B, the same points and some others measured another way; then each row and its match in B:
B:
1: [  14   88   58   39  -60 -194  166 -119 -284  -45 -364  -12 -149  -91
   38  -92  -60  -86 -202  374 -129 -114   80  161   -8  177   71]
2: [ -37   89  175  119 -174 -220  189  147 -197 -145 -280  211   48 -175
  131   14 -141 -129 -199   24 -119   39  259   95  186  -63  194]
3: [-171   78   66  -69  -61 -116  143  -72   28 -279  -81  -94 -215  -58
    7  -26  -47  -54   63  -31   44 -278  -67  117 -154   10  253]
4: [-104 -103   64   47 -193  245   80  193  176   15  184  261 -137  -47
   94   13  174   22 -243 -264  156  142   74  -27  101  -75 -507]
5: [ -84   86 -232   77   19  159   79 -331  128  167  159   99 -215  181
 -256  -63  143   21    7   17   13  -66  176  311 -397  385  -25]
6: [-150   64   51  -39  -54 -231  133   -1  -94 -197  -30 -104 -159  -53
  -37  -36  -92  -76   63  -40   22 -322  -80   18  -30   30  288]
7: [ -35  -76  136  -57    7  217   17   15  -63  104   28   47 -137  -90
  -13 -142   28    4  -87 -157  153   34 -142   -3  148   46 -241]
8: [-200 -148 -141  -55  -50  392  -13   30  347  147  583   57 -327  153
 -171  -60  294  118   -4 -417  340  -99 -203  -81 -116   96 -585]
9: [  73    3  -13  239   34   77   27  -61 -232  277  -29  293  113  -21
 -135 -137  -57  -73 -222  -83  -35  190  271  167  196  214  -43]
10: [-294  187  -60   35 -155 -269  218    1  218 -392  142   39 -128   41
  -90  133  -64  -76  206 -278   -7 -349  170  150 -296  -40  552]
11: [ -48 -100  191 -172   46  287    8  -48  -33   16  -32  -81 -236 -123
   36 -185   30   20  -42 -114  205  -27 -307   -3  100   24 -267]
12: [ -10   17   94   86 -159   73  135   85  -65   89 -122  276  -45  -84
   66   -3   30  -44 -245  -12  -40  193  243  105   92   44 -217]
13: [   1   -3 -135   63   63  255    3 -226  -30  410  187  159 -131  141
 -275 -145  111   31  -49  -68   63   73  111  168 -114  383 -211]
14: [ 223  -96  147  197  164   36  -53 -122 -581  214 -371   34   63 -227
   26 -360 -144 -112 -392  263    3  116  -79   89  477  191 -160]
15: [  62   56  201  -82   52   -8   90 -140 -348  157 -372    3  -92 -141
  -22 -172 -142  -69  -81  201  -83   32   -1  139   98  203  104]
16: [-143  -52  358 -225 -293  346  151  374  241  106   52  369 -128 -134
  157  113   83   42  -58 -448  114  347  122  -86  143 -219 -440]
17: [ 190 -131   86  149  240   49  -85 -212 -559  107 -313 -155  -46 -206
   -5 -421 -109  -96 -336  304   94  -71 -308   55  400  210 -152]
18: [ -98  -65    6  -49   14  -23   43  -58  -97 -136   19 -195 -284  -47
   -5 -163   34  -25  -79   61  164 -316 -312  -42   25   74 -141]
19: [  98   -1  166  -63   20  207   48  -94 -254  408 -213  162  -73  -68
  -78 -166  -33  -15 -131   81  -36  229   76  111  128  258 -215]
20: [-245  165   42  127 -197 -453  221  216  -23 -308   73  160   78  -41
  -50  147 -185 -147   93 -321  -80 -251  289   25   31 -123  625]
21: [-205  -24   41 -132  -92  292   50  111  282  226  464  203 -149  112
 -216   39   97   67  206 -597  189   35   22  -38  -80   52 -136]
22: [-156   15  331 -288 -185  -20  207   83   42 -420 -361 -172 -372 -249
  316   -3   -4  -27  -72  156   69 -184 -260    4  -53 -202  -89]
23: [  30   75    3  174  -42 -138  123 -104 -263   21 -252  122  -29  -73
  -11 -101  -68  -94 -234  224 -108   -7  202  195   44  180   89]
24: [-119  243  182 -417    7  282  199 -475  187    4 -359  -93 -416   20
  -90  -23   -9   40  336  160  -91   -1   33  478 -666  298  324]
25: [ -55  -29  241 -236   78   -3   66 -132 -221 -183 -296 -332 -302 -195
   84 -224 -103  -45   31  160  121 -285 -452    0   55   30   63]
26: [-129 -170 -134  165   -3  243  -45   68  144    2  471   94 -126   39
  -98 -128  172   19 -159 -397  300 -103 -151  -68  134    7 -413]
27: [  -9  137 -119  360  -44 -369  143  -84 -288 -129 -166  166  103  -38
  -58  -45 -130 -164 -234  147 -161 -141  353  224   57  152  378]
28: [  40   84  144    2  -61 -116  161  -79 -298   74 -380   85  -89 -125
   34  -78  -92  -78 -181  283 -143   27  141  149   53  166   56]
29: [   9  126  133  130 -168 -382  227   65 -346 -137 -435  136   11 -176
  129   -7 -157 -147 -262  288 -211  -48  273  122  140   35  239]
30: [ -64  -84 -194  369  190 -233  -89  -31 -284 -114  330  -85   91  -16
 -226 -257 -119 -138  -87 -278  202 -398 -190  -64  337   92  265]
31: [ -31  -14 -350   79  253  133  -37 -610  -70  -30   60 -355 -427  155
 -241 -325  172   13  -79  391  156 -452 -324  293 -413  495 -111]
32: [  30   -7  171   62 -210  -21  159  222 -216  267 -150  354   18 -102
   61   11  -14  -49 -295   11  -98  264  302  -18  267   60 -288]
33: [-251  -16 -138  122 -129   56   80  103  307 -178  461  157 -130   84
  -87   54  131   -3   -1 -461  192 -163   73   14  -96  -59  -73]
34: [  56  -56  112   35   46  -70   38  -62 -364  -14 -260 -107 -131 -165
   55 -235  -68  -80 -244  240   47 -135 -206    0  237  109 -114]
35: [-163  -32  -52  238 -135   26   57  240  137  -16  414  334  101   17
 -103   48   23  -50  -65 -579  135   29  238  -22  183  -96  -21]
36: [-196  -54  398 -425 -336  366  203  294  323  -62  -71  133 -388 -161
  267  119  171   80  -28 -209  145  178 -108  -99  -56 -228 -567]
37: [ 138 -109  104  -37   83  381  -39 -107 -248  566  -35  151 -113  -24
 -140 -246   74   33 -200   32   82  266  -49   44  205  317 -517]
38: [-105  -35   84  134   13 -104   -7  262 -168  216  368  230  199  -13
 -255  -58 -186  -90  110 -642  110  -50   67 -163  417  -13  265]
39: [ -79   -1  115 -101   31  -90   73  -88 -174 -154 -136 -219 -237 -104
    0 -165  -69  -54   -1   92   88 -297 -286    3   30   72   89]
40: [ -43 -284 -187  380   42  152 -135  200  -58   15  538  132   13  -17
  -63 -214  149  -29 -389 -417  361 -102 -189 -210  481  -46 -569]
41: [ -83  -10  -17   92  126 -260    6  -64 -289 -145   57 -205  -63  -57
 -140 -203 -153 -113   25  -75  109 -426 -260  -47  178   93  330]
42: [-475  249 -367   45 -330 -326  332  -76  606 -594  415    2 -411  267
 -107  313  216   -6  198 -148    8 -581  258  220 -808   42  364]
43: [ 139  -43   99  114   57 -178   54 -105 -564   62 -430 -101  -97 -184
   72 -267  -91 -110 -387  488  -60 -110 -129   26  308  206 -144]
44: [-160 -161 -345  269  222  -62 -109 -209  -20 -362  475 -357 -232   66
 -183 -289   95  -42  -79 -163  380 -656 -514  -34   16   97  -22]
45: [  11  160  114   79  -38 -166  171 -141 -250  -36 -386  117   -5 -114
   -4  -63 -162 -117 -107  193 -183   22  260  271  -32  151  348]
46: [  79  -47  375  -82   78 -184   43   89 -582   27 -433 -120   13 -311
   87 -252 -293 -140 -124  113    3  -86 -264 -120  524  -18  162]
47: [-153 -133 -195  123   12   34    7  -98   85 -319  252 -211 -335   19
   12 -171  182   -3 -198   10  289 -429 -357  -24  -64   37 -324]
48: [-177   -1  372 -314 -301  424  171  297  363   73   42  352 -193 -109
  152  148   98   68   44 -481   99  365  145    1  -16 -206 -360]
49: [-143   58 -216   76 -165  345  131 -134  396  189  325  339 -229  213
 -168   81  284   77  -63 -200   49  150  360  273 -420  247 -351]
50: [-176  -75 -239  291   40 -326   -4   51 -120 -279  392 -148  -68   35
 -153 -130  -21 -101  -90 -215  209 -552 -226 -137  175   15  153]
51: [ -82  175  137 -100  -67  -76  209 -189  -40 -178 -365   -5 -186  -98
   49  -18  -82  -63   28  177 -115  -81  127  291 -246  106  325]
52: [-145 -136  -62   63   -5  337  -39   52  218   65  455  138 -131   51
 -120  -95  160   38  -49 -477  289  -16 -112  -29   66   12 -361]
53: [ -68  -50   33   56 -126  326   81   40  175   61  117  271 -147  -19
   48  -23  166   27 -201 -194  113  193  133  110  -14   25 -428]
54: [-179 -100 -214  122  142   11  -58 -153   53 -234  402 -246 -232   60
 -178 -210   70  -22   14 -231  314 -493 -386  -21  -40   89    8]
55: [-225  178 -407  155 -112 -225  218 -358  220 -315  116  -74 -370  212
 -145   53  188  -21  -44  297  -57 -459  194  341 -662  313  175]
56: [-107 -120    4 -205   84  444  -34 -135  156  246  318  -72 -336   85
 -191 -167  168  102  105 -272  284  -66 -323   -5 -115  204 -410]
57: [-286   82  360 -279 -556  167  329  521  470  -24   70  518 -159  -75
  221  387  119   50   35 -496  -35  352  431  -54  -99 -306 -281]
58: [-212   47 -138  130  -71 -205  111  -31   89 -378  173  -57 -164   20
  -47  -11   18  -69  -24 -128  112 -389  -35   73 -127  -17  209]
59: [-227  168  477 -489 -272  124  274  160  222  -37 -249  155 -222 -134
  106  187 -101   11  316 -291  -66  147  114   85 -203 -137  236]
60: [-181  150   88 -194  -82  -44  205 -223  105 -271 -224 -145 -349  -36
   30   -8   -4  -22  124  161  -25 -253  -55  239 -406   98  256]
61: [-187   37  256 -306 -166  409  128   60  345   73   83  206 -236  -32
    7   78   79   75  178 -420  112  197   59  105 -192  -50 -157]
62: [ -14  210  234  -56 -148 -301  267  -26 -304   -7 -536  123  -28 -146
   59   34 -212 -120  -64  289 -282   26  311  194  -26  116  385]
63: [-104 -175   16  138 -134  191   -9  334   70  192  442  307   12   -8
  -61  -34  126    4 -199 -513  224  110   33 -203  353  -73 -491]
64: [-171  -50 -123  -77  170  187  -22 -328  133 -221  207 -323 -378   47
 -150 -224   90   23  132 -103  276 -427 -438  127 -265  157   15]
65: [-199  -23 -160  176    4 -319   48   34  -82 -282  293 -148 -116   22
 -135  -98  -41  -83   -6 -171  159 -520 -200  -97   72   15  219]
66: [  48  -51  135 -107  -23  326   51  -67 -110  396 -103  151 -183  -36
  -53 -136   82   40 -152   52   33  229    5   83   52  244 -445]
67: [-120  -36  161 -118 -197  347  101  192  223  214  190  336 -124  -12
   -5   54  123   57  -31 -406  115  265  149   -1   40  -30 -383]
68: [ -41   82  -49   77 -118   57  141  -59   -8  260   44  273  -80   89
 -148    8   62  -11  -87  -32  -77  116  324  166 -124  252  -78]
69: [-110   40   93   55 -115 -271  162   80 -142 -341 -187  -50 -133 -152
  129  -36  -79 -104 -152   92    4 -258  -40   10   79  -83  144]
70: [-206   49 -154  360  -96 -442  103  193  -58 -320  319  121  112    3
 -115   30 -115 -148  -53 -378   51 -375  165  -43  171  -92  451]
71: [ -75   40  418 -185  -82 -137  159  122 -226 -311 -461  -93 -124 -314
  247  -71 -213  -99  -32   43   -9 -107 -171   -4  209 -196  232]
72: [-142  185   86 -166  206  -22   55 -369  -61  -39  -55 -170 -108   13
 -305 -132 -247  -68  468 -237    8 -278 -102  292 -273  235  817]

[-164  148   84   10   97 -206 -198   12  -60   47  -42  140  -20   20
  -79  -59   53  -35  -85  175  -67   -5  200    8  119 -202 -132]  21
[  73 -303  -34  231  113  239 -405  112 -114  -28  250  151 -110  123
   54   27  -29  117   54 -258  -71  186  265  338 -225 -245    3]  70
[-148  -99 -283  175   -2 -150   52 -121 -269 -211  162  253 -161  -13
  174   84  252  156  242   91 -366 -178  105  -30  260   75 -449]  71
[ -79  -10   84  -32  223  108 -186  340  -11  -66   15  204  -28  217
  187  -69   14  -47  195 -121   19   81  315  100 -111 -222   55]  50
[ 282 -682   21  105 -292  201  -82 -276 -416  105  511  101 -223 -210
   41  175  113  164    6   90 -372  -58  260  381  222  217 -316]  57
[-138 -112   -1   83 -128 -343 -165 -481 -261  135  164  185 -171 -296
 -248   37  209  124 -216  362 -438 -170  136   99  461  -16 -523]  59
[-104   60  -33  126  158   83 -171  318 -101 -117   51  105  -40  230
  195   -5    0  -15  167  -62   47   74  244   28 -157 -191    8]  65
[ -34  -69   77   97  -47  157 -122  223 -190   19  118  -12  -27  108
  101   65  -38  -67   41   26   92   29  206   50 -118   -5  -17]  33
[ -63  125  224 -263  -21   22  202  416  -69  -11 -124   37   78  167
  262  -29    6 -245  187  168  204  -90  232 -167   69  130   78]  47
[  -5  -71  108 -209 -132 -254  217 -110 -276   47  100  167 -104 -128
  107   10  203  -38   75  467 -301 -247  256  -32  505  164 -315]  22
[ 162 -218  125 -140 -201   17  116   27  -70   36   -7   53   49  -37
   70   19   31  -91   -1   -2  113  -11   68   36  132  255   -3]  53
[-115   31  -31  134  -86  -52  -53   24 -177  -20   39   15  -16   12
   11   62   43  -28  -19   98   17  -47   74  -55   49   57 -174]  3
[-164  174  -46   58   49    0   37  336 -112 -146  -57   42   20  209
  228   21   34 -103  201   30  122  -34  130 -160  -67    5  -36]  52
[  56    4  -43  -80  210  142   99  546  -32 -285   -4  199   16  377
  485  -48   28  -55  449 -161  103   57  287  -22 -135  -73  184]  40
[-121  -14 -156  191  379 -173 -457  -53   26 -134   79  395 -134  126
  -26 -107  136  225   64 -177 -314  137  246  242   -7 -522 -154]  38
[-110  536  296 -270 -127 -298  183  324  200   62 -546 -176  352  118
  -88 -116 -130 -408 -243  176  668   42 -114 -411    6  164  320]  31
[-137  211    4   12  331 -158 -269  235  117 -123 -128  262   20  226
   62 -146   43    9   87 -101    5  134  234   38  -53 -400   70]  30
[  98 -301   32  -33  -73   50  -28  -26 -132   -8  138  181  -70  -29
   96   30  108   37   96  -40 -137  -18  176  154  137   91 -149]  69
[ 398 -619    1   -4 -191   72 -115 -269  -14    7  167  198  -10 -137
  -45   17   65  150  -80 -292  -88  145   35  364  117  165  -17]  29
[ -85 -146   53  246 -121  122 -338  -59 -223  141  182  -51  -73  -53
 -157  101  -40    7 -185   17   12   56  129  155 -106  -39 -163]  10
[-106   45  -54  -67   30 -160   77   59  -27 -123 -103  218    8   51
  120  -32  146  -22  148   12  -54  -81   78 -100  168   57 -153]  7
[ 188 -233   22  -46 -127   86  139  162 -172  -88  128   58   -4   75
  242   55   41  -33  159   16   29  -14  173   50   73  185   24]  4
[ 265 -167   27  -33  -36 -182 -148 -136  172  -30 -114  161  127   -9
 -131 -105    7   45 -198 -224  134  205  -23  161   52  -33  170]  9
[ 278 -535  -33   50 -135   74 -132 -246  -83   -4  196  219  -72 -119
  -32   33  106  155  -22 -224 -178   83   86  335  132  118 -123]  2
[ 232 -256  -67   45 -193   14   44  -44   -9 -100   -8   43   89   12
   41   37   14   18  -35 -208  159   89  -70   57    7  238   49]  1
[ -16 -192  -84   81 -164  -69   71 -141 -318  -32  218  113 -130  -97
   90  110  161   69   76  220 -272 -168  147   17  272  176 -366]  48
[ -16  132  177 -196  102 -103   30  296  -15  -32  -85  130   47  157
  172  -88   22 -140  105  149   76   -2  271  -44   97  -94   98]  26
[ 135  -27  -46  -78  -42 -322   30 -149  141 -110 -191  183  119  -19
  -61  -96   92   28 -108  -92   61   75  -77  -17  207   59   26]  19
[-108   87   36   91 -244 -117   21  -51 -176   63  -46 -104   49  -73
  -98   80   12 -106 -167  192  144  -73  -36 -150   98  211 -171]  60
[ 236 -202  -88 -135  -24 -104  174   29  120 -221 -134  254  101   81
  189  -78  113   28  171 -262   63   62  -31    9  131  182   87]  43
